Each row is followed by the group that its hidden value falls in (each part has its own value, ranges and names)
[  97   37  -55  217  -54   -6  334 -112  -38    1   67 -103 -102 -104
   19   -5  443 -158  119   64  -76   -2   20  431   77  -88  -55 -404
  185   45  -95 -139   91   87  -91  191  -14 -211   -5  136 -101  -17
   47  134  160  282 -150]  tulog
[  74   14  -16   19 -127 -175  -76  -42  -60  134 -157  129   22   43
 -116  -27  -70  206    1 -147  -70   -4  -48 -271 -155  131  -66  195
  -15 -185  -57  133  134  -61   24  -97   52   96   49   -1    7   42
   12 -153 -218   42   51]  fiv
[  98  -18  -31 -138   65  -19 -296  116   68   -8  -46   70 -107    5
  -16  126 -141   50  -67  -97  -15   -6    8 -277   45  164  -52  185
   15 -164 -136   15  212   35   64 -108  -42   78  -48  -66  159   19
 -133   14 -146   -4  183]  bekul
[ 114  -50   -9  -57  -18  -57 -240  115   59    0    6   86 -126   71
  -31   78 -150  142  -53 -115  -94  -79   21 -292 -108   99  -35  120
   49 -166 -187   16  190    9   54 -115  -36  119  -23  -35  136   58
 -115  -83 -186  -22  221]  bekul
[ 124  116  -83 -140  201  189  126 -133 -111 -218 -324  142 -175   -8
   26  -55  -68  229  121 -152 -224 -312  -46 -233  208 -177  103  -65
  -24 -271    4   70  194  342  -29   72 -113  -63  -39  -97 -180 -243
 -206  199  337  -35  338]  bekul
[ 222  208  -52   16  114   66  252 -204  -41  -55 -173   41  -85  -82
   -2 -100  223   97  133 -125 -144 -175  -36   40  150 -144  -22 -243
   73 -194  -14   27  172  226  -80  136  -77 -196  -57   48 -157 -118
  -29  137  259  225  100]  fiv
[ -22  -60   59  117  -91  -83   -4  113  -13   68   38  -33 -123   44
  -31   59  123 -109   -9   26   37   81  -19   74   37  163  -18   41
   51   50  -97  -67   91  -40   44    8   56   34   -8   44   83   -3
   73   32 -129   32  -81]  burap
[ 108  108  -28   58    1 -133    3   95   97   -4  208   63  -61   67
  -73   10   73  -33  -67  -38    2 -119 -108 -133   67  -70  -70 -235
   88   -5 -258  -58  180  -53   41  -66  -22   24  -64  -26  208   95
   21   -1   38   52  126]  tulog
[  76   12 -142 -133  -35 -109 -142 -113   25   89 -129  294  133  -72
 -145 -104 -140  231  -34 -129  -26 -116   -2 -378 -109  -64  -68  120
   74 -187 -166  142  149  -98  -19 -268   43  -13   98 -139  183  165
  -77 -146  -93   44   64]  terof
[ -83   74  132  -45  -23   17   11  132 -219  -37 -393  220 -254  181
  -23  -55 -199  320  -88 -203 -106 -117 -102 -370   86  161   90  309
 -214 -206  111  166  142  151  113  -15   95  168  -12 -132 -128 -272
   51  -12  -38 -226  236]  Sez
[ -11   25   17  -88  -84 -123 -221  143  -43   72 -138  258  -74   91
  -99   -9 -217  256 -177 -176  -16  -47  -50 -431  -76  161  -53  254
  -81 -173  -92  140  174  -73   97 -193   89  161   18 -150  146   36
    7 -167 -219 -123  157]  burap
[ 137  -42  149  158  -69  -39    6   57  128  120  137  -56 -142   31
  -17  -57  210  -83   56    8   15   11   93  148  -82   79  -15  -29
  194   41 -177 -110   75  -39  -14  -22   17  -88  -39  143  153   97
  139  -29 -174  180 -116]  tulog
[ 163   63  -62   26   17 -138  -15   -8  138  151   94   40    4 -133
   29   49  189  -52  -34  -14    3   87   53   55   12  -49 -174 -129
  185  -92 -193  -76  196  -85   -6 -162   48 -187   24   49  220  147
   52  -60 -129  433   -7]  terof
[ 220 -106  -96    9   47   -6  -86  -61  215   80  156  -39  -32 -183
   66   72  192 -102   89   54  -67   27  197  167  -88 -105 -107 -147
  330  -76 -277 -165  163  -19  -70 -146  -47 -237   38  104  225  203
  -95   -8 -123  438  -13]  Sez
[ 107  146  215   40  -75   55  -54  199 -146  -22 -240   78 -395  162
   16   -3    0  293 -156 -274 -135  -54    2 -132  -30  344  -21  140
 -153 -236  101  109  185  203   78  204   13  128 -148    4 -199 -209
   79  -58 -140 -126  184]  burap
[  95   88   36  101   49 -107  104   51  112   47  164  -19  -66   35
  -19   -8  173 -150   34   33   43  -44  -84   16  156  -88  -30 -180
  125   48 -203 -111  140  -32   29  -69   10  -79  -48   51  201   30
  104   79   45  189   28]  terof
[ -36   78  346  186 -122    2  100  325 -245   42 -313  -52 -530  246
  141   96   68  194 -131 -186 -148  127  -20   46   42  426   17  258
 -223 -168  221   30  154  212  156  232  129  150 -108   98 -286 -393
  230  -23 -253  -19  161]  Sez
[  99   67 -288 -170   92   65   23 -251  -26  -91 -154  225  121 -213
 -110  -74   44   92   55  -69  -56 -192  -11 -134  118 -189  -45 -173
  108 -159 -129   76  160   87 -104  -59  -68 -156   53 -155   29   74
 -225  108  271   54   33]  burap
[ -59  -53 -299  -45   30 -117  117 -200   34  -37   82  200  256 -103
 -176  -83    9  -98  123  115   39 -198 -132 -177  131 -363   26 -219
  174   79 -300  -21   79 -125  -55 -253    4  -72  146 -154  255  168
 -140  101  262    9  -24]  tulog
[  25    7   61 -102 -143 -148 -354  201  -26  151 -163  269 -108   80
  -82   24 -247  331 -256 -234  -18   46   27 -448 -200  304 -119  377
  -87 -243  -70  171  196 -114  112 -220  118  181   17 -130  160   86
   30 -284 -418  -70  141]  burap
[ -26  -66  -16  257 -113  -74  312  -40  -52   32  100  -93  -80  -13
  -15   -2  345 -198  129  128  -30   17  -25  349   54  -72   11 -272
  161  141 -125 -150   36   -7  -39   93   46 -105   45  117  -20  -10
   88  108   78  165 -172]  burap
[  27 -147    1  151  -78  -28  122    0  -53   55  -68  -96 -164  -32
   88  102  179  -45  118   51 -142   86   93  226  -59   34   -9  -13
  134  -55  -62 -112   99   65  -12   26   38  -79   72  130  -68  -65
  -10   30 -126  259  -13]  bekul
[ -69  -66   10  129  -44 -186  -24  225   35   60  186 -111 -117   66
   27  219  112 -269  -47  114   72  166 -100   72  154  125  -63  -33
   46  111 -174 -162  146 -100  112  -57   64   74  -11   43  199   -7
   59   81 -136  115   10]  Sez
[  31   74  -35  -23  133    9   76   66  -24 -133  -41   36 -158   77
   19   64  -24  -13   37  -27  -80 -158 -134 -170  254  -98   52 -102
  -12  -74 -114  -48  187  147   61   -4  -48   33  -53  -60   35 -157
  -83  180  196  -19  266]  bekul
[ 101    8  -32   70  -70 -217  -85   63  127  138  188   42   30    9
  -73   39   69  -53  -43   -8   36   35  -37 -102  -64   17 -123  -61
  137  -14 -253  -49  156 -167   33 -170   38    5   13   30  266  181
   55 -102 -186  189    6]  terof
[  80 -100  -20  -11  -35   25  -72  -41    7  -27  -70  100  -77   38
  -76  -60  -71  136   85  -66 -108 -168   47 -174 -117   -8   62   77
  104 -101 -154   24   95   52  -24  -65  -42   40   26  -16   44   36
 -109  -18  -47  -71   87]  Sez
[ -41 -204   42  182  -43 -143    6  120  154  133  270 -176  -45   -2
   24  132  213 -398  111  233  119  177   22  247   78   32   -2   -8
  230  220 -251 -251   51 -158   41 -141   66  -63   45  138  307  104
   96   99 -181  244 -180]  Sez
[  34    3 -101  156 -107  -65  306 -238 -164   16 -160    0   34  -39
 -102  -83  220   21  204  -11 -114  -73  -75  121   -6  -60   20 -140
   66  -43   -9   38   48   73  -85  138    0  -57   69   77 -208  -68
  -13   80  134   79 -108]  fiv
[  54   46   25  -33 -145 -122 -177   12 -115   46 -198  181  -27  146
 -205  -72 -199  290  -53 -232  -48 -109 -112 -448 -150  259   -9  276
 -121 -191  -25  220  125  -14   44   -4    3  254  -26  -73  -45   -3
  -29 -135 -176 -280   99]  fiv
[  98   69  -92   95  -42  -10  245 -169  -89   31 -126   32  -41 -132
  -10  -46  292   21   82  -36  -98  -16   20  212   41  -58  -71 -219
  109  -95  -22   -7  119   93  -86  105   16 -188   35   56 -128  -31
   10   60  107  252  -87]  terof
[   9  -47  -63   -3 -148 -150 -173   50  -25  148  -54  106    9  -67
  -84   70   30   42 -113  -68   39  146   24  -74  -99  235 -141  145
   33  -87  -86   56  137 -126   23  -92   85   36   51  -36  111  122
    6 -121 -269   76 -100]  tulog
[  49   23  -58   -7   -6   22   23   -6  -80  -49 -127   65 -126  -23
  -17   35   58   68   -1  -75  -88  -58  -13  -34   63   57  -22  -38
   14 -119  -46   15  153  111   -2   62  -16   -8  -13  -33  -61  -69
  -81   66   47   13   77]  Sez
[  31   39 -118  -51  -97   13   81 -189 -175  -29 -301  293   19  -27
 -161 -188  -56  340   24 -179 -140 -230  -22 -251 -107  -51   22   21
  -10 -201  -21  197   94   75  -67  -14   15   11   78 -131 -129   -7
  -92  -69   95 -140   44]  tulog
[   3 -158 -244  -22   95   46  154 -283   74  -64   41   54  182 -173
  -99  -88  129 -209  291  185   10 -177    4   70  143 -350  105 -184
  283  106 -259 -111   24   -1 -123 -153  -56 -201  133  -33  173  115
 -176  228  289  104 -124]  Sez
[-139 -161   16  247 -207 -194  174   25  -60  160   69  -49    5   21
  -66   17  222 -203   81  149   66  152  -39  222  -22   66   -2    4
  114  179 -113  -99   -1 -168   15  -58  146   -5  117   89   93   46
  158    2 -154  114 -262]  tulog
[  -4 -121   94  136  -93  -24   52   24    8   76    0  -10 -110   43
  -43  -54  124  -65   95   42    4   -1   46   93  -42   70   61   77
  124   63 -111  -68   30  -24   -4  -32   52  -23   29   76   75   14
   85   21 -113   36 -127]  burap
[  85  139 -158 -155   73  -90  -21 -111   -1   17 -160  305   94  -57
 -100  -95 -121  230  -41 -144  -53 -181  -89 -413   68 -177  -60   -8
   19 -217 -139  134  203  -11    4 -237   28  -48   60 -173  144   53
  -73  -54   89   81  195]  terof
[ 243   50 -205  -52  168   48  145 -349  160  -13   35   47  165 -228
  -71 -135  224 -101  258   41  -34 -197   38   59  117 -344  -11 -288
  306  -60 -237  -64  116   64 -158  -90 -117 -317   35   37  134  144
 -131  166  279  325  -53]  fiv
[ 209    7  -66   20  -30 -148 -128  -68  142  126  105   -2   67  -64
  -86   25   89  -28   56  -49   -5   16   19  -81 -101   47 -120  -19
  170  -99 -214  -17  156  -85  -27  -97  -42  -45   -7   79  173  187
  -35  -66 -166  230  -18]  fiv
[ -81 -130  -61  101 -158 -115  113 -177 -133  104 -176   53  117   -7
 -167  -91   58  -14  183   29   12   10  -64  -31  -54   66   62  172
   46   28  -26   74  -11  -68  -44  -31   69   39  127   23  -46    3
   17   24  -55  -55 -209]  fiv

Next part:
[ 122   53  -41  117  264   94 -214    1  -93   66  110 -170 -194  232
  102 -173 -265 -122   80 -257   95  229 -167   27 -134  -98  290   85
  -43  237   -6 -217   56 -186 -166 -119   27   17  -42 -176  -88  194
  140   90  138 -107  264]  W
[ -15  -34 -115   60  -23   89 -461   12  201  162  -25   49 -456  251
   16 -147  287  188   34  239    8 -263   12   64   92 -157  -12  -35
    5  -16   42  -32  187  -11   -9  368 -269   80   64   93  -45  -41
   60  -58  135  -89  183]  B
[ 207   66   93  152  374  -90  156  -12  -90  -91 -112 -121   67 -124
   21 -152 -329 -369   70 -264 -123   74 -175  -87 -228  148  217 -154
  197  224 -195 -148  -55 -337  -33 -552  -30  -84   -9  -66 -324  191
   -4  347   48 -140 -196]  D
[ 206  -46   71 -384  -57 -127  314    3   99  -87  -16   49  365 -214
  -98  -49  -55 -176  -27 -162 -151 -161   15 -138  -99  109   92    9
   17   89 -241  -69 -155 -237  -30 -496  111 -269 -251  116 -102   46
  -22  352  160  -56 -348]  E
[   2  -37   59 -229 -406   19  133  -48   45   42  114  150  122 -136
 -229   12   66  105   37   -7   20 -156  -97 -100  110 -105   -2   75
  114 -114  -93  232    3  -54  141   82  -66   38   67   68   98  -13
   28  128   -1  262 -200]  Y
[  -6    1  153 -115  103  -87    3  -43 -132   -2  -12 -152  -93    4
  -45  -67 -209  -68  273 -182  165  178  -83   49   50  -53  175  -83
   67   74   35  -93  -92  -87   -8 -117  -58  -79  -12  -85  -52  240
   15  128   32   88  155]  Y
[ -45   -4   66  -71   54 -110  -66  -50  -18   40   91 -153  106   34
  -11  -52 -208  -65   60 -203   50   60  -25    1   56  -58   96    7
  -78  112  -59 -104  -66 -147  -41  -80   79 -149  -62  -50  -73   96
  -28   33  144  -60  109]  W
[ -61   -4  312   89   34 -127  -74  -98  -30  -56    9  -51  142  119
  100  200 -283 -200   12 -162  -75   92  -61  151  -18  117   82  -46
 -133   43 -143  118  -79  -93  -16 -178   65 -148   -9 -208 -210   93
 -155   83  144  -62 -137]  E
[  -6  121    4  389  189  159 -415  -70 -180   51  218 -133 -311  465
  213  -54 -341  -71   12 -167  101  270 -254   99 -124  -95  246   86
 -123  182   69  -44  174 -122 -125  206  -32  186  122 -315 -108  119
  107  -53   66  -42  319]  Y
[  99   71 -192  151  228  195 -422  -53   23  137   24  -46 -608  393
  103 -177  174   57   81  203  132 -127  -94   -7  -94  -39  102  -50
   28  118  152 -134  184 -116   -3  225 -310  153   15   26 -171  -93
  118 -119   70 -168  264]  H
[-210   44   12  243   72   61 -697  -64  -48  110   71  -81 -663  585
  225  -28   61  178  105  214  163   93  -78  223   40 -180   58 -112
 -183   56  244  -82  239  123  -67  573 -224  101   48 -161  -94   74
    8 -175  107  -72  504]  B
[ -69  112 -182   57 -165  -24  -71 -142   17   23  254   21  121  113
  -28  -65   -2   64 -213  109  -79 -328  -76 -246    0   13 -128  -19
  -33   59  -30   54  102 -232  149  255  -47   39   28  138 -142 -304
  -46  -89   27  -57  -97]  H
[ -17   37  254  -97 -151   45   77 -125 -219  -38   98    3  -92   76
  -85  127 -219   -4  292 -106  234  157 -165   65  106    7  151   11
   78 -116   83  270  -72  -24  112   95 -173  130  167 -173   43  128
   24   25 -128  347   10]  Y
[ 245   29  -94  185  430  138 -419   84   84   45  108 -165 -159  386
  256 -228 -311 -146  -21 -297  -58   71  -20  114  -89  -48  329  214
 -236  206 -101 -217   88 -272 -392  -41    3   14   -7 -193  -60  156
  185   27  230 -275  303]  B
[ -59   -7  188 -305 -290 -144  323 -125  -85  -51   88   18  302 -233
 -234   89 -128   -4  153 -101   87  -94  -44 -113  169   34  -21  -41
  114 -112  -62  221 -168 -114  202  -62  -44  -79   53   61   14   -3
  -83   90  -67  273 -221]  W
[-118   73  121 -321  -93 -279  352 -171 -224 -134   87 -121  270 -179
 -141    7 -202  -66  169  -71  125  -33  -39 -203   65  103  -40 -232
   84   38   54  -26 -192 -167  207 -127  -13 -195 -107  116 -134   -7
 -142  113  -85  147  -94]  H
[   1   66  191   40   -9    1  109 -118 -245  -47  -26    1 -215    3
  -78   38 -134 -122  227  -26  149  174 -264  -25 -114   42  137 -182
  230   34   58  110    7  -57  177 -135 -181   82   75 -115 -168  142
  -15  182 -110  197  -85]  J
[ 104   20  262 -128   39  -79  238 -103 -108 -117  -14  -13  173  -65
  -40  120 -258 -222  156 -170   18   14  -74   -4  -22  198  127  -53
   51  -22 -105  173 -162 -184   61 -311  -73  -78   19  -88 -152   65
  -71  149  -23   98 -252]  D
[  72  -25 -102 -238 -554  120  167  -49  125   72  138  329   67 -135
 -264   -7  335  127 -169  181  -87 -321 -170 -252  -88  -96  -76   76
  163  -77 -133  253  141  -54  219   41  -73   75  -40  186   30 -199
   47  193   26  190 -406]  J
[-184  -40  263 -147   89 -271  -82  -91  -36   -8  -40 -227   72    5
  -13   54 -230  -23  272 -137  129   28  118  143  282    9   15 -147
  -85  -30   20  -28 -195  -62   14   40  -53 -223   21  -40  -79  151
 -155  -61   83   13  179]  Y
[-237   93   85   65  152 -216 -294 -121 -163  -66  118 -235 -108  311
  178  -27 -271   20  111  -11  100   62   15   64  108   -6    8 -201
 -196   97  157 -149   -4  -79  -34  304  -61 -113  -18  -79 -160   64
 -121  -97   43  -69  349]  B
[ 250   -4  108  189  355  206 -267   17   17   93   89 -161 -101  284
  144  -32 -406 -215  123 -419   75  209  -82  203  -11    3  384  300
 -149  103 -131   23  -33 -237 -277 -173   -9   76  128 -324  -26  186
  165  -57  172 -113  188]  W
[  24    6  186 -145  518 -282 -108   44 -159 -140  -75 -370  -11  124
  200 -191 -491 -226  306 -382   87  324   71  148    5   13  301 -165
 -177  230   30 -421 -169 -169 -318 -291   63 -324 -198 -151 -131  446
  -19  220  148 -163  402]  V
[ 377  -23 -382 -290  -14  381 -315   18  331  171    4  242 -603  360
    2 -203  655  203  -29  452   45 -587   77 -120  -99   16   38  144
  -10  -36   78  -20  192 -126  -26  219 -423  154 -152  303  -20 -357
  235 -103  131 -180   -3]  D
[ 291   12 -172 -150 -311  327    1  -44  176   72  118  349 -185  127
 -117  -17  367   88 -130  258  -62 -438 -122 -181 -126   49   23  182
   99 -112  -86  303  168 -141  115  101 -273  231   30  146    0 -307
  154   50    1   93 -355]  D
[  65   27  243  -65   14  -76  175  -70 -161 -105   31  -24  146  -14
   10   83 -305 -242   78 -242   -6  219 -183    7 -167   85  195  -45
   15  114 -114   30  -84 -129   -4 -382   90 -117  -97 -178 -157  191
  -44  284   59   62 -175]  E
[  14  -48   82   11  187   21 -515   57   92   37   22  -84 -310  425
  230  -63  -99   21   99  -75   28   78   71  259   58 -106  200   67
 -306   37   27  -94   92    5 -309  210  -84  -72  -47 -174    3  195
   53  -28  215 -144  367]  V
[  94  -46   48 -207  230 -112 -101   15   63    7 -128 -105 -155   81
   66 -112   30 -126  117  -43    7   16   30   46 -120   18  143 -132
  -50  192  -38 -304  -62 -103 -109 -324    0 -271 -294   34 -195  161
  -20  212  234 -228   82]  E
[ 269  100   40  219  566  147 -422   42 -114 -110  184 -213 -162  600
  433 -120 -592 -248   59 -401    9  259  -37  201 -135   87  450  225
 -404  181   -7 -132   54 -275 -505   -4  -20   53   16 -385  -65  217
  178  -19  129 -211  392]  V
[  48   11  -18  221  277   23 -341   -8   66  101  -20 -119 -245  225
  122 -111  -80 -126  -13  -79  -33   28  -76   70 -110  -36  141  -33
  -54  195  -70 -168   97 -154 -104  -89  -45  -53  -31  -91 -231   70
   12   23  210 -270  143]  J
[ -30  -27   87 -161    6  -73  -57  -64    2   49   33  -90  -22   50
  -42   -3  -60  -22  125  -80  105   -1    3   20   71  -27   69  -23
  -49   40   -6  -33  -69  -84   12  -45  -30 -131  -72   -6  -68   46
  -33   -2  115  -19   78]  H
[-190  127   -5 -246  -66 -327  197 -157 -269 -169  -38  -58 -115  -51
  -34 -114   90  -15   90  264   47  -21 -161 -259 -222   53 -109 -540
  187  230  181 -339   -9  -49  272 -125  -51 -240 -347  213 -337   40
 -173  366  -37   10  -46]  E
[ -67   11  -91  -94 -253   64 -209  -93   93  107  238   46  -10  208
  -33    9   83  164  -93   82   45 -229   -5  -62  119  -92  -51  129
 -146  -34    8  111   76  -81   51  348  -47   32    9   52   32 -200
   14 -165  106   15   56]  W
[ -28   51  108 -118  -79 -268  284 -131    1 -146  -26   25  346 -211
  -90   30  -81 -147  -54   46 -187 -317  -10 -198   -9  214 -132 -251
  120   18 -163   66 -117 -251  207 -221  -50 -184  -47  173 -280 -124
 -201  211   -4  -23 -418]  E
[ 195  -42  234 -223 -110   91  141  -37  -26  -47    5  119   26   33
  -38  134  -88 -148  121 -140   32   83 -122   69 -105   83  218  106
    1  -23 -117  181  -80  -69  -22 -316  -23  -35  -79 -144  -28  125
   43  229   73  134 -238]  E
[-117  -87  293 -119 -158 -191  -77   -9   85  -46  -44   24  128  -37
  -42   93 -122   11  124  -81  -66  -76   75  153  232  -31    6  -60
  -77 -155 -120  205  -59    5  -31   97  -77 -133   99  -54   14  160
 -121   96   72  122  -67]  V
[   3 -116  -72 -114 -261   35 -360   25  437  153  124  131  122  151
  -21   -1  207  197 -194   89 -184 -519  218   60  289  -97 -110  241
 -256 -169 -203  208   75  -98  -99  386  -72  -49   78  130  100 -226
   -7 -183  253 -116  -60]  B
[ 451  -43 -125 -100   -8  443  -83   91   99  152  -12  216 -481  135
  -88 -171  238  -41   91  -21   83   12 -246  -27 -273 -110  352  250
  185   62  -74   52  177  -96  -94 -236 -211  229  -35  -56   48  100
  331  242   90   61  -81]  J
[  34  -85   54  112   94   62 -460   70  204  140   -7  -37 -226  245
   95  -79  -27   22   30 -102  -45  -15   23  216   90 -160  153  122
 -151   28 -109  -27  103  -42 -211  129  -60  -21   59 -128   -1  159
   64   -1  249 -139  206]  B
[-266   -6  234  320   40  -26 -517 -140   -8  129  -41  -75 -443  368
  115  191    3   33  124  148  118   60  -64  272  114  -36  -24 -154
  -92  -36   94  150  104  101   95  335 -210   36  162 -194 -217   12
 -156 -237  108  -72  208]  J
[ 153   43  -44 -143  145 -115   40   32   24 -141    3  -20   75   -4
   36 -224 -133  -76   43  -60 -130 -219   35 -123  -11   71   90 -101
    9   42  -80  -95   -2 -259 -115  -58 -141  -78  -31  116  -87   62
   31  233    5  -38  -53]  V
[ 280   53 -166  -70   93  290 -189  -16   -2   60   45  106 -508  332
   68 -140  205   -8   48  149  101  -70 -168  -65 -266    0  211   57
   38  117   87  -77  165 -108  -46  -26 -233  145 -130    4 -100  -48
  199   96   65  -64   56]  D
